Here is a tiny trained network, its code and every weight. The questions are about switching its units off for an input and a class, where a switched-off unit gives its printed mean instead of its output.

import numpy as np


def w(rows, s, z=0):
    codes = np.array(rows[::2]) - 128.0
    scale = np.full(codes.shape[1], s)
    scale[-1] = z or s
    return codes * scale


def norm(h):
    return h / np.sqrt((h * h).mean(-1, keepdims=True) + 1e-5)


def f(y):
    return np.maximum(y, 0)


def log_softmax(a):
    a = a - a.max(-1, keepdims=True)
    return a - np.log(np.exp(a).sum(-1, keepdims=True))


def net(x, mask):
    res = np.array(x, float).reshape(1, 6) / 4 @ E
    u = 0
    for l in range(4):
        y = f(norm(res) @ A[l][:, :-1].T + A[l][:, -1])
        res = res + np.where(mask[u : u + 7], y, B[l][:, -1]) @ B[l][:, :-1]
        u += 7
    return log_softmax(norm(res)[-1] @ U[:, :-1].T + U[:, -1])


A, B = {}, {}
E = w([
[128,129,130,128,127],'x0',
[142,254,68,67,193],'x1',
[33,168,177,100,62],'x2',
[128,129,128,129,128],'x3',
[128,128,129,128,128],'x4',
[122,111,177,71,215],'x5',
],0.0061)
A[0] = w([
[171,99,138,152,110,3],'0.n0',
[87,115,206,130,244,143],'0.n1',
[103,182,64,98,160,142],'0.n2',
[127,92,123,210,131,35],'0.n3',
[181,92,152,141,161,185],'0.n4',
[96,174,169,168,2,54],'0.n5',
[52,159,166,111,96,153],'0.n6',
],0.009,0.0044)
B[0] = w([
[191,73,52,126,89,143],'0.n0',
[108,75,100,41,159,233],'0.n1',
[126,254,164,146,65,215],'0.n2',
[127,152,40,58,54,170],'0.n3',
[125,145,117,96,48,221],'0.n4',
[126,65,125,134,23,253],'0.n5',
[33,202,128,152,162,237],'0.n6',
],0.0072,0.0053)
A[1] = w([
[85,190,70,157,144,99],'1.n0',
[221,207,148,254,21,100],'1.n1',
[99,140,107,71,92,136],'1.n2',
[49,123,160,120,177,3],'1.n3',
[157,162,53,133,213,70],'1.n4',
[152,178,251,38,182,149],'1.n5',
[149,194,138,93,136,91],'1.n6',
],0.0085,0.0037)
B[1] = w([
[147,144,156,88,142,181],'1.n0',
[151,152,136,238,176,254],'1.n1',
[146,68,113,192,120,220],'1.n2',
[87,84,218,118,255,149],'1.n3',
[123,157,144,177,151,156],'1.n4',
[109,103,18,197,84,210],'1.n5',
[141,92,51,175,204,177],'1.n6',
],0.0089,0.0058)
A[2] = w([
[212,98,65,154,138,27],'2.n0',
[126,174,184,142,51,72],'2.n1',
[132,27,194,24,154,252],'2.n2',
[72,41,250,180,118,98],'2.n3',
[147,88,184,154,48,5],'2.n4',
[89,177,174,168,161,177],'2.n5',
[191,40,135,1,143,162],'2.n6',
],0.0081,0.0022)
B[2] = w([
[182,38,108,74,150,234],'2.n0',
[179,220,162,106,88,196],'2.n1',
[254,200,216,23,63,234],'2.n2',
[103,73,69,17,238,253],'2.n3',
[141,194,145,167,224,212],'2.n4',
[194,103,213,71,111,209],'2.n5',
[143,244,158,156,40,216],'2.n6',
],0.0068,0.0043)
A[3] = w([
[167,208,113,181,91,214],'3.n0',
[97,177,92,120,205,107],'3.n1',
[69,172,119,137,193,18],'3.n2',
[88,162,133,24,173,120],'3.n3',
[163,199,126,63,160,29],'3.n4',
[2,124,70,164,113,4],'3.n5',
[105,205,39,80,194,80],'3.n6',
],0.0096,0.0031)
B[3] = w([
[79,129,135,3,184,255],'3.n0',
[147,44,161,114,59,173],'3.n1',
[165,138,192,155,40,151],'3.n2',
[96,133,103,161,201,185],'3.n3',
[114,102,137,200,112,162],'3.n4',
[162,97,254,221,125,174],'3.n5',
[113,78,158,184,83,189],'3.n6',
],0.0094,0.0071)
U = w([
[200,31,7,171,96,211],'0',
[75,71,224,229,75,198],'1',
[225,126,152,22,23,122],'2',
[66,72,150,18,217,25],'3',
[218,207,110,193,243,2],'4',
[66,252,170,77,91,152],'5',
],0.022,0.0026)

Each question gives the input, the list of numbers given to net, and the class t.
The units are the neurons (one row each of A and B). Each row of codes is followed by its name. A weight is (code - 128) times the scale printed after its matrix; where a second scale follows, it is the last column's (A, B and U).
mask holds one flag per neuron, layer by layer. A switched-off neuron (its flag False) gives its mean, the last column of its row in B, instead of its output. The means were averaged over made-up inputs and are rounded, as every weight is.
A unit's drop is (log p(t) with every unit on - log p(t) with that unit switched off) / (log p(t) with every unit on - log p(t) with every unit switched off).
The circuit of an input: a set's keep is (log p(t) with only the set's units on - log p(t) with every unit switched off) / (log p(t) with every unit on - log p(t) with every unit switched off). Starting from the 12 units with the biggest drops (on a tie, the unit counted first), units are removed one at a time, each time the one whose removal leaves the highest keep (on an exact tie, the one counted first), for as long as the keep stays at least 0.8.
circuit, biggest first: the units of the circuit, biggest drop first
k most important neurons: the k neurons with the biggest drops, biggest first
top k neurons in layer l: the k neurons of layer l with the biggest drops, biggest first
drop when u is switched off: that unit's drop, to one decimal
input [-1,-8,4,6,-7,1], class 3: circuit, biggest first => 2.n3
input [7,-6,5,2,-8,1], class 3: 4 most important neurons => 2.n3, 1.n5, 0.n2, 1.n1
input [1,-6,-4,-3,7,1], class 2: 2 most important neurons => 0.n2, 1.n1
input [4,8,1,1,7,1], class 1: top 4 neurons in layer 3 => 3.n6, 3.n1, 3.n4, 3.n2
input [-1,1,7,-4,6,7], class 1: 4 most important neurons => 1.n5, 3.n0, 0.n5, 3.n2
input [-5,3,0,8,5,-7], class 4: 2 most important neurons => 1.n1, 0.n6
input [-6,1,-6,-8,3,-5], class 4: 3 most important neurons => 1.n1, 0.n1, 0.n5
input [1,-6,-7,6,3,1], class 2: 2 most important neurons => 0.n2, 1.n5
input [-4,1,2,-7,-8,-7], class 5: 2 most important neurons => 3.n0, 1.n5
input [-4,6,-1,-3,-4,6], class 0: 3 most important neurons => 1.n5, 0.n6, 1.n6
input [-7,1,7,0,-2,6], class 1: 2 most important neurons => 1.n5, 3.n0
input [4,-8,0,-5,-7,2], class 2: top 3 neurons in layer 0 => 0.n2, 0.n6, 0.n3
input [-3,-6,-1,4,4,5], class 2: drop when 2.n2 is switched off => 0.3
input [-2,2,-2,0,-5,-7], class 4: circuit, biggest first => 1.n1
input [0,-6,5,4,-2,2], class 3: drop when 2.n3 is switched off => 0.4
input [1,-3,5,-8,-4,5], class 3: drop when 1.n3 is switched off => 0.2
